Here are made-up things, facts about them, and rows of numbers that follow some of those facts. Name the thing behind each unnamed row.

Some rows with their names:
sude: 5  -19  -5  1  -31  -17  2  -45  -6  -18  -6  1  6  1  -19  -9  10  7  5  -8  -1  30  15  16  3  11  -1  16  -4  13  9  18  -16  18  -12  -7  -1  10  2
puvin: -10  -19  -3  -5  2  -1  15  -13  -8  13  -18  -2  -4  -8  9  0  2  -7  -14  24  0  -50  -9  9  -14  -7  7  42  26  1  13  -17  -27  -9  -28  17  0  -27  10
skola: 3  -12  -7  30  -13  18  9  -19  -23  12  2  -49  2  -13  6  22  -49  -4  0  -11  -21  -17  -19  -5  -13  12  18  -1  25  12  -12  -23  -6  38  -23  4  12  -7  40
muta: 18  -5  3  33  9  -29  20  11  -42  7  9  -21  17  16  5  8  -4  5  -4  -26  18  -15  -11  -5  29  -12  20  8  0  -37  21  24  6  22  -40  -32  7  -4  18
drotabo: -9  -13  -3  -2  -6  -23  20  -31  -6  -25  1  10  15  15  -18  -14  17  16  9  0  11  24  9  21  4  8  0  5  8  2  16  11  -6  10  -4  -18  -10  2  -18
bruklar: -1  5  -6  14  30  13  20  15  -6  9  -25  -2  37  7  0  -5  -14  14  21  -6  2  -42  -13  -21  -20  -2  16  -5  38  -5  10  -32  -16  29  -19  -8  -1  -5  11
drokim: 11  -18  11  -9  -4  -2  -1  -28  -29  0  -9  11  10  -4  -24  -16  -9  0  6  -30  -17  26  16  9  7  35  35  -12  21  -3  7  0  -16  35  -2  9  -3  32  39
tribrom: 11  -11  19  -2  23  -9  15  -10  -12  -7  -23  14  24  1  -19  -16  -1  14  12  -24  -6  14  3  3  -4  27  26  -15  22  -7  13  4  -7  22  -1  -3  -4  29  12
grigrin: -3  -23  10  6  22  -21  1  -15  -19  -26  -28  1  8  -3  1  9  3  3  -8  -3  -8  5  -15  24  -5  -6  -2  12  11  2  15  28  11  -7  21  12  -24  14  -1
bruzis: -18  -19  15  -14  11  -28  16  -22  -17  -26  -9  11  13  7  -16  -8  22  15  -5  11  2  10  3  36  10  13  0  16  9  -5  18  11  -5  4  16  5  -12  4  -15
kozil: -18  -4  -1  1  -4  4  26  -9  -1  10  3  -12  14  12  -3  -9  -2  7  1  16  1  -37  -3  5  -12  2  5  25  23  -5  8  -27  -25  15  -30  -4  6  -28  -5
pladrobal: -1  -12  -2  9  14  -23  19  0  -31  -20  -5  -5  20  7  -15  -7  6  8  3  -11  9  16  -11  24  11  10  12  -14  19  -2  17  12  17  4  0  -14  -2  8  -4
mitar: 15  -11  -9  5  14  -23  18  11  -33  -27  -3  0  22  14  3  1  -6  6  2  -8  -6  -5  2  15  -7  -1  4  6  15  -4  36  14  13  -30  15  6  -3  40  -8
kluklun: -21  -3  3  7  12  3  25  -10  -5  10  9  -29  20  1  -3  12  -28  15  3  4  -6  -40  -13  20  -12  0  2  9  25  -7  3  -22  -12  27  -13  2  -10  -24  2
skiplek: -17  -6  7  19  23  3  26  -1  -16  10  9  -44  24  -6  3  23  -48  12  -1  -8  -17  -37  -24  13  -16  8  5  -2  33  -1  -1  -20  4  33  -1  1  -13  -18  9
driflo: 16  -24  6  5  7  -24  28  -12  -8  -27  1  -3  9  4  -12  -5  -3  -1  -5  0  8  15  -8  -1  0  32  21  -12  18  8  12  6  7  -1  -20  -11  -1  15  -8
toflatram: 24  -11  32  5  26  -42  27  -12  -27  0  32  -23  10  -7  6  17  -47  -4  3  -44  13  -15  -51  12  8  -3  45  9  30  -40  3  -2  5  27  -33  -29  -11  27  13
natrer: -11  12  7  -23  30  -1  19  -7  -4  -7  1  1  24  -7  -2  -14  -20  -3  25  -13  3  -38  -42  5  -10  -10  35  1  51  -10  -6  -52  -24  43  -23  -2  7  11  13
sikur: -8  3  -4  -23  -14  -9  32  -32  19  6  8  -4  18  3  -10  -13  -12  -8  15  -1  18  -34  -29  31  -22  -26  17  29  37  -11  5  -42  -29  9  -41  -17  1  -20  -2
klomeplan: 11  -1  0  -20  15  -38  18  -20  -18  -27  11  -11  17  -4  -13  -8  -3  -10  13  -29  3  21  -36  35  12  -5  23  -13  21  -2  10  -3  8  10  -9  -10  10  23  3
brestas: 14  -10  10  -19  13  -35  23  -28  -1  -26  8  -7  18  -3  -13  -5  -11  -9  8  -23  5  15  -32  39  2  3  22  -7  24  -3  6  -4  12  6  -7  -13  -2  21  1

Facts:
gunipes ε dubo; fogas ε nogu; votre ε ziflur; votre ε nusker; votre ε kati; votre ε katobom
gropli ε mitar; gropli ε nadraflar; pati ε skiklu; puvin ε kaskor; puvin ε klukil; kaskor ε stutidi
kaskor ε tuzirar; pevo ε pladrobal; pevo ε mistis; zistis ε sadas; zistis ε klogu; guken ε brabo
guken ε skiklu; guken ε rosarir; mitar ε grigrin; mitar ε vogrus; noni ε sasu; noni ε tuzirar
noni ε skiklu; peplis ε gevak; matunem ε stutidi; matunem ε kati; matunem ε dosur; plutru ε peplis
gaklek ε klinom; dralir ε noni; dralir ε mitar; drotabo ε gevak; melu ε katobom; melu ε dizil
tize ε nadraflar; tize ε vogrus; klukil ε nisok; klukil ε sasu; klukil ε skiklu; klukil ε rosarir
kaskisti ε truti; kaskisti ε bruzis; grigrin ε rosarir; grudir ε sustadil; grudir ε voga; reklur ε matunem
reklur ε drisko; sadas ε podreka; sadas ε skola; ziflur ε pati; ziflur ε skidrur; ziflur ε skiklu
ziflur ε nadraflar; vogrus ε bruklar; katobom ε sasu; katobom ε nadraflar; dosur ε fera; sustadil ε drotabo
sustadil ε klomeplan; sustadil ε reklur; pluker ε stobreklor; pluker ε nadraflar; dakido ε drokim; fera ε triskim
sikur ε natrer; dizil ε nogu; pletral ε skepe; bogur ε nadraflar; ruban ε plafim; muta ε vefle
brebril ε noni; skola ε podreka; skola ε pluker; skola ε dizil; trudrar ε sikek; trudrar ε reklur
zeplasi ε matunem; nogu ε brelol; tamas ε stobreklor; drokim ε dizil; brakor ε puvin; brakor ε stostol
vefle ε fera; mistis ε muta; mistis ε skefles; kati ε klinom; kati ε dizil; dubo ε pluker
dubo ε nusker; drisko ε fera; nisok ε truti; nadraflar ε loreplun; nadraflar ε vefle; sikek ε tuzirar
sikek ε plafim; livo ε ziflur; livo ε dralir; plafim ε triflim; sude ε podreka; bruklar ε skepe
skefles ε mitar; voga ε tize; suzu η truti; gunipes η brebril; tedus η kaskor; bruzis η plome
gugeklis η brebril; fogas η plome; votre η kaskor; giklos η brestas; gropli η voga; skidrur η kaskor
sturo η voga; tuzirar η trudrar; klefir η skefles; pati η kaskor; driflo η voga; flapom η brebril
druvifor η tibran; puvin η breklas; zuzi η natrer; brestulil η plome; pevo η klomeplan; triskim η kaskor
govok η sikur; triflim η breklas; rivo η breklas; skepe η breklas; grestodi η dakido; nusker η natrer
sasu η tibran; skiklu η voga; skiren η plome; pezun η skefles; niklu η brestas; dopir η gevak
plaplom η pipen; guken η klomeplan; mitar η tibran; noni η tagrovir; peplis η sikur; nuvak η sikur
kozil η rosarir; matunem η brestas; skiplek η trudrar; plutru η rosarir; gaklek η kaskor; niklus η skefles
dralir η voga; podreka η tibran; drotabo η brestas; melu η toflatram; tize η voga; klukil η natrer
flozes η tibran; kaskisti η tibran; stobreklor η pipen; grigrin η plome; klinom η gevak; grudir η klomeplan
reklur η natrer; trizi η sikur; sadas η truti; ziflur η rosarir; vogrus η trudrar; tribrom η natrer
katobom η skefles; nobran η breklas; dosur η truti; sustadil η breklas; dridrus η dakido; kudel η trudrar
pladrobal η tagrovir; drepe η toflatram; pluker η brestas; fera η rosarir; kinum η plome; dizil η tagrovir
pletral η trudrar; bogur η pipen; ruban η trudrar; brelol η tagrovir; stostol η tibran; muta η brestas
stoklem η skefles; zoreklo η tibran; pirok η brebril; bazo η natrer; klokezil η rosarir; rumun η skefles
skola η brestas; zeplasi η pipen; nogu η brebril; tamas η brebril; drokim η natrer; brakor η brebril
tasa η sikur; vefle η voga; tosar η skefles; mistis η trudrar; plogur η plome; kati η rosarir
dubo η natrer; klerak η klomeplan; matim η pipen; brabo η tibran; drisko η voga; nisok η zistis
nadraflar η toflatram; klogu η plome; sikek η sikur; livo η pipen; plafim η rosarir; sude η brebril
stutidi η breklas; bruklar η natrer; zefo η pipen; loreplun η brestas; famul η skefles; kluklun η trudrar
kilik η breklas; suzu ξ 632; gunipes ξ 252; tedus ξ 936; bruzis ξ 252; gugeklis ξ 448
fogas ξ 252; votre ξ 936; giklos ξ 936; tibran ξ 252; gropli ξ 448; skidrur ξ 448
sturo ξ 448; tuzirar ξ 936; klefir ξ 252; pati ξ 936; driflo ξ 448; flapom ξ 252
druvifor ξ 632; puvin ξ 936; zuzi ξ 448; brestulil ξ 252; kaskor ξ 936; brestas ξ 448
pevo ξ 448; triskim ξ 936; govok ξ 448; triflim ξ 936; rivo ξ 252; skepe ξ 448
grestodi ξ 448; nusker ξ 448; sasu ξ 448; skiklu ξ 448; zistis ξ 632; skiren ξ 632
pezun ξ 632; niklu ξ 936; dopir ξ 252; plaplom ξ 448; guken ξ 448; mitar ξ 448
noni ξ 936; peplis ξ 448; nuvak ξ 252; kozil ξ 936; matunem ξ 448; skiplek ξ 936
plutru ξ 448; gaklek ξ 936; niklus ξ 936; dralir ξ 448; podreka ξ 448; drotabo ξ 252
pipen ξ 632; melu ξ 936; tize ξ 632; klukil ξ 448; flozes ξ 448; klomeplan ξ 448
kaskisti ξ 448; rosarir ξ 632; stobreklor ξ 448; grigrin ξ 252; klinom ξ 252; grudir ξ 448
reklur ξ 448; trizi ξ 448; sadas ξ 632; ziflur ξ 448; vogrus ξ 448; tribrom ξ 448
katobom ξ 252; nobran ξ 936; natrer ξ 936; dosur ξ 448; sustadil ξ 936; dridrus ξ 252
kudel ξ 936; pladrobal ξ 448; drepe ξ 448; pluker ξ 936; dakido ξ 632; fera ξ 448
sikur ξ 936; kinum ξ 252; dizil ξ 448; pletral ξ 448; bogur ξ 632; ruban ξ 936
brelol ξ 448; stostol ξ 936; muta ξ 632; brebril ξ 936; stoklem ξ 252; zoreklo ξ 632
pirok ξ 252; bazo ξ 448; klokezil ξ 448; toflatram ξ 632; rumun ξ 252; truti ξ 632
gevak ξ 448; skola ξ 936; tagrovir ξ 936; trudrar ξ 936; zeplasi ξ 448; nogu ξ 252
tamas ξ 252; drokim ξ 448; brakor ξ 252; tasa ξ 936; vefle ξ 632; tosar ξ 252
mistis ξ 632; plogur ξ 252; kati ξ 936; dubo ξ 448; klerak ξ 632; plome ξ 252
matim ξ 448; brabo ξ 448; drisko ξ 252; nisok ξ 936; nadraflar ξ 448; klogu ξ 252
sikek ξ 632; livo ξ 448; plafim ξ 448; sude ξ 252; stutidi ξ 936; bruklar ξ 936
zefo ξ 448; loreplun ξ 936; famul ξ 252; kluklun ξ 936; breklas ξ 936; skefles ξ 936
kilik ξ 936; voga ξ 632; gunipes Δ zuzi; fogas Δ rumun; votre Δ govok; tibran Δ drepe
skidrur Δ zefo; sturo Δ suzu; tuzirar Δ plutru; klefir Δ klomeplan; druvifor Δ dralir; brestas Δ kozil
pevo Δ rivo; triskim Δ pipen; govok Δ dopir; skepe Δ matim; grestodi Δ nisok; nusker Δ voga
sasu Δ sikek; zistis Δ sude; dopir Δ peplis; plaplom Δ tuzirar; guken Δ tasa; noni Δ flozes
matunem Δ skepe; skiplek Δ puvin; plutru Δ trizi; gaklek Δ brestas; dralir Δ vogrus; podreka Δ vefle
pipen Δ ziflur; flozes Δ tamas; klomeplan Δ loreplun; rosarir Δ klerak; klinom Δ fogas; grudir Δ kilik
reklur Δ famul; trizi Δ dizil; sadas Δ matunem; ziflur Δ gevak; nobran Δ klogu; natrer Δ kluklun
dosur Δ gunipes; kudel Δ stostol; pladrobal Δ trudrar; drepe Δ nobran; fera Δ tagrovir; kinum Δ reklur
dizil Δ drotabo; pletral Δ mistis; brelol Δ giklos; brebril Δ pletral; toflatram Δ bruzis; rumun Δ sikur
skola Δ kaskor; tagrovir Δ brabo; trudrar Δ bazo; nogu Δ nusker; tamas Δ sturo; drokim Δ grestodi
brakor Δ natrer; tasa Δ dosur; vefle Δ skidrur; tosar Δ brebril; mistis Δ klinom; klerak Δ melu
matim Δ noni; drisko Δ bruklar; klogu Δ pladrobal; sikek Δ kinum; bruklar Δ drokim; zefo Δ rosarir
loreplun Δ pevo; famul Δ sadas; kluklun Δ pirok; kilik Δ druvifor; voga Δ grudir

Name these rows:
No name comes twice in this set of rows, the named rows included.
27  -17  22  -6  -9  -35  15  -41  -20  9  29  -15  2  -10  -1  9  -32  -10  -4  -48  6  -7  -22  17  9  -7  41  34  18  -37  3  5  -15  27  -40  -25  2  23  36 : dakido
0  -4  9  -12  15  -35  14  -40  -3  -33  6  -5  16  -9  -12  2  -10  1  11  -25  0  20  -37  42  -2  -7  10  6  16  -2  3  -2  7  19  8  -7  -10  23  -10 : plome
0  -24  17  6  4  -18  10  -25  -44  -10  17  -23  5  -7  -10  5  -26  -4  -4  -15  -21  29  -10  19  14  42  25  -17  19  6  0  4  11  25  13  7  -3  28  23 : brelol
-8  1  -21  25  -3  7  14  -4  -25  9  -10  -38  9  -1  9  8  -13  -3  2  0  -5  -30  -15  2  1  -12  5  2  16  6  2  -15  -10  23  -31  -2  20  -20  21 : pluker
16  -18  -5  12  -10  -18  6  -22  -19  -9  -10  -16  11  0  -13  -2  -9  -1  -7  -19  -9  15  3  21  6  17  14  -4  4  6  11  17  5  5  -8  -1  3  16  22 : zeplasi
26  -11  4  34  0  -26  13  7  -35  10  -1  -18  15  8  11  16  -9  4  -3  -33  16  -23  -14  -6  16  -13  20  17  1  -38  18  30  1  11  -41  -26  2  3  27 : bogur
22  -20  3  -1  -2  -14  23  -12  -18  -16  5  2  14  12  -4  1  -27  8  -4  -18  -17  -3  13  17  -23  12  8  15  19  0  28  10  6  -28  11  4  -15  45  -6 : kaskisti
2  -13  1  -2  8  -13  11  -21  -15  -3  -25  -21  0  -21  7  19  -35  -25  6  -2  12  -44  -50  25  -24  -25  27  24  51  -1  -3  -31  -2  -6  -21  11  -5  -4  22 : brebril
7  3  -8  1  23  -13  21  -6  1  -11  -10  -23  12  -11  12  8  -14  -19  3  -5  12  -47  -58  16  -16  -36  11  12  36  3  1  -32  -6  6  -30  -5  5  -4  6 : skefles
-1  -3  -3  -21  -3  -10  15  -32  -3  0  -9  -10  -5  -13  8  -6  -6  -16  2  5  5  -46  -33  25  -9  -29  21  40  31  0  4  -33  -29  7  -34  9  9  -9  18 : kaskor
-2  -14  -5  19  -5  -20  9  -6  -76  -15  33  -29  15  10  -1  8  -39  0  12  -17  -23  27  2  17  10  32  26  -15  26  3  12  -11  12  5  22  9  10  44  10 : podreka
36  -18  5  41  3  -28  24  14  -26  -3  -2  -12  14  14  11  15  -6  -3  -6  -21  28  -16  -19  -24  15  -8  29  12  11  -28  19  24  4  0  -62  -35  9  5  11 : tize
-21  -6  2  3  7  -3  14  4  -37  4  -1  -27  1  -1  9  5  -9  -5  -7  23  -12  -35  -24  6  13  13  18  13  32  3  4  -29  -15  23  -16  13  16  -18  12 : stutidi
7  -32  15  -1  28  -36  7  14  -52  -27  -21  8  -13  -6  4  -3  16  -14  -17  27  3  7  -23  9  30  27  27  -1  25  0  17  2  14  -25  -4  22  12  21  -8 : skiklu
30  -9  6  21  4  -45  21  -5  -30  -8  5  -15  13  6  10  15  -16  -15  8  -30  40  -8  -48  -5  16  -21  45  5  33  -34  10  0  8  1  -59  -44  11  11  10 : voga

Now the same things, written a new way:
Known rows:
pipen: -3  20  34  -32  12  -42  -7  -8  29  -26  44  -25  19  -11  -10  7  -2  -45  -29  -17  23  29  3  -23  15  -25  3  30
triskim: 9  22  5  -54  16  -18  2  -28  44  11  3  -35  8  -21  20  41  8  -36  -4  25  31  5  -2  -6  4  -4  29  20
famul: 10  63  57  32  8  6  14  -13  29  -35  60  2  -3  -23  -3  64  -5  -38  -26  16  18  13  -13  -44  14  -14  14  -11
skefles: -32  5  5  -41  -9  2  2  -18  -3  -45  -9  29  35  24  -1  -13  32  -14  -14  -7  9  -46  20  9  -11  -7  36  -13
katobom: 0  39  -15  27  -9  23  1  -7  -26  -24  13  2  7  -2  10  -15  28  -7  -18  -17  -38  -25  4  27  -28  34  42  -39
melu: -33  -12  -11  1  -39  -5  17  -38  0  -42  -1  -1  30  2  14  -40  22  -27  25  -7  -38  -41  -13  31  -8  -3  12  -23
mistis: 33  -9  -9  -43  20  6  -17  -31  -23  -30  36  -18  -13  -32  14  47  -21  -31  -63  -1  -18  16  8  11  29  17  47  86
stoklem: -10  42  -19  40  -17  -16  -3  22  -5  -44  30  25  30  -2  6  4  16  -20  -24  -26  -13  -34  3  18  -23  8  22  -18
votre: -15  -23  27  -38  9  10  10  -44  18  -21  40  -37  -2  -13  12  4  21  -47  25  13  -35  2  -15  -3  26  -15  7  8
sadas: -3  59  64  24  -14  3  27  -64  30  -26  25  -11  -5  -21  -5  32  -11  -51  10  27  3  22  -39  -36  25  -13  -8  -16
skola: 0  -6  12  -29  -16  -10  10  -46  30  -16  23  -36  10  -24  17  11  2  -57  34  7  -18  7  -25  6  11  -17  -1  10
gevak: 14  42  7  16  -36  -41  -30  18  6  -6  -11  40  47  30  -17  -32  -13  11  -29  -18  18  -1  10  -11  -34  22  -1  10
drotabo: -21  46  -32  33  -10  -27  -10  15  4  -40  15  35  31  0  3  -1  5  -13  -22  -20  1  -25  -2  27  -20  17  21  -9
pladrobal: 36  21  18  -11  26  -36  -32  9  13  26  36  -18  5  -4  0  11  2  3  -22  10  -1  34  6  -38  -14  34  -3  53
tize: -34  34  -24  -9  -2  1  -7  -15  -20  -32  -13  38  15  10  7  -6  26  -6  -8  -8  -15  -36  2  18  -14  31  28  0
drokim: 41  8  53  24  -9  -59  -10  -9  -4  26  46  -42  25  -25  8  2  -21  -11  21  -3  -39  51  -23  -27  -8  5  -22  14
sikek: 5  26  50  1  28  -14  11  -36  24  -33  62  -38  -9  -11  7  14  12  -25  -29  18  -7  12  2  -25  16  -16  7  5
nuvak: -24  35  -24  43  -8  -27  0  13  6  -40  23  24  32  0  -1  -7  8  -14  -27  -24  -11  -21  5  23  -24  11  21  -18
zuzi: -13  29  12  52  -13  -61  -12  12  -32  -3  10  41  52  19  0  -10  -6  28  -7  -13  -29  -16  0  -5  -31  12  -12  -5
tasa: -4  -4  14  -32  18  -43  8  -15  43  -21  50  -32  15  -13  14  33  8  -40  -12  17  13  1  2  -9  14  -28  1  31
brabo: 21  13  12  57  11  -27  -4  -6  -20  3  15  15  18  19  -3  -65  25  37  -39  26  -12  -36  4  -16  -34  42  14  -13

Name these rows:
No name comes twice in this set of rows, the named rows included.
2  49  34  17  8  21  1  -19  15  -16  42  -11  -7  -30  -2  47  7  -45  3  5  -12  25  -24  -23  15  6  13  1 : tamas
-21  43  -14  50  -2  -31  -2  5  23  -42  20  0  23  13  0  -16  15  1  -51  -14  -17  -16  21  31  -25  9  22  -18 : bruzis
-50  4  -7  -48  44  -92  -4  18  86  1  42  -62  25  2  24  -13  45  -37  33  12  18  10  0  -7  -10  -25  -28  10 : kilik
67  20  49  20  33  -17  0  -27  10  31  47  -46  -16  -11  1  -29  18  16  -46  48  0  22  0  -53  -13  34  17  3 : sasu
-33  34  -22  22  -15  -45  2  -12  18  -48  1  18  31  13  8  -16  3  -9  -23  -9  -9  -34  3  29  -14  8  5  1 : skiren
-8  -9  -9  18  -1  -37  27  -20  11  -37  11  -6  38  3  18  -47  26  0  -33  25  15  -62  7  14  -17  -6  30  -26 : stostol
-7  16  80  -2  27  26  35  -68  40  -29  37  -35  -24  8  3  36  27  -22  -19  58  -6  -9  1  -30  21  -30  10  -20 : noni
0  37  -10  21  2  -18  -28  15  -10  2  0  52  17  32  -2  -18  23  24  -11  -1  -15  -26  10  -5  -41  51  0  14 : vogrus
18  21  -3  11  6  -44  -12  -6  46  -4  48  -61  10  -39  6  14  -3  -41  -15  -9  -4  52  -8  13  4  2  9  22 : klogu
21  50  79  29  12  -19  -5  -29  -3  33  18  2  9  -16  -8  50  -27  6  6  30  -8  37  -20  -52  2  13  -4  -1 : reklur
50  17  34  -12  28  -15  -21  -8  12  32  41  -45  -15  -3  8  1  18  1  -23  12  -24  36  10  -31  -15  30  1  33 : skidrur
-2  -13  21  -25  -13  -21  13  -32  40  -23  40  -40  15  -19  21  10  4  -50  12  9  -5  7  -16  -5  15  -21  -1  12 : gaklek
3  23  14  -18  22  -48  1  -5  20  -21  52  -30  12  -15  10  14  6  -37  -23  -4  5  12  -3  -17  10  -14  0  37 : klerak

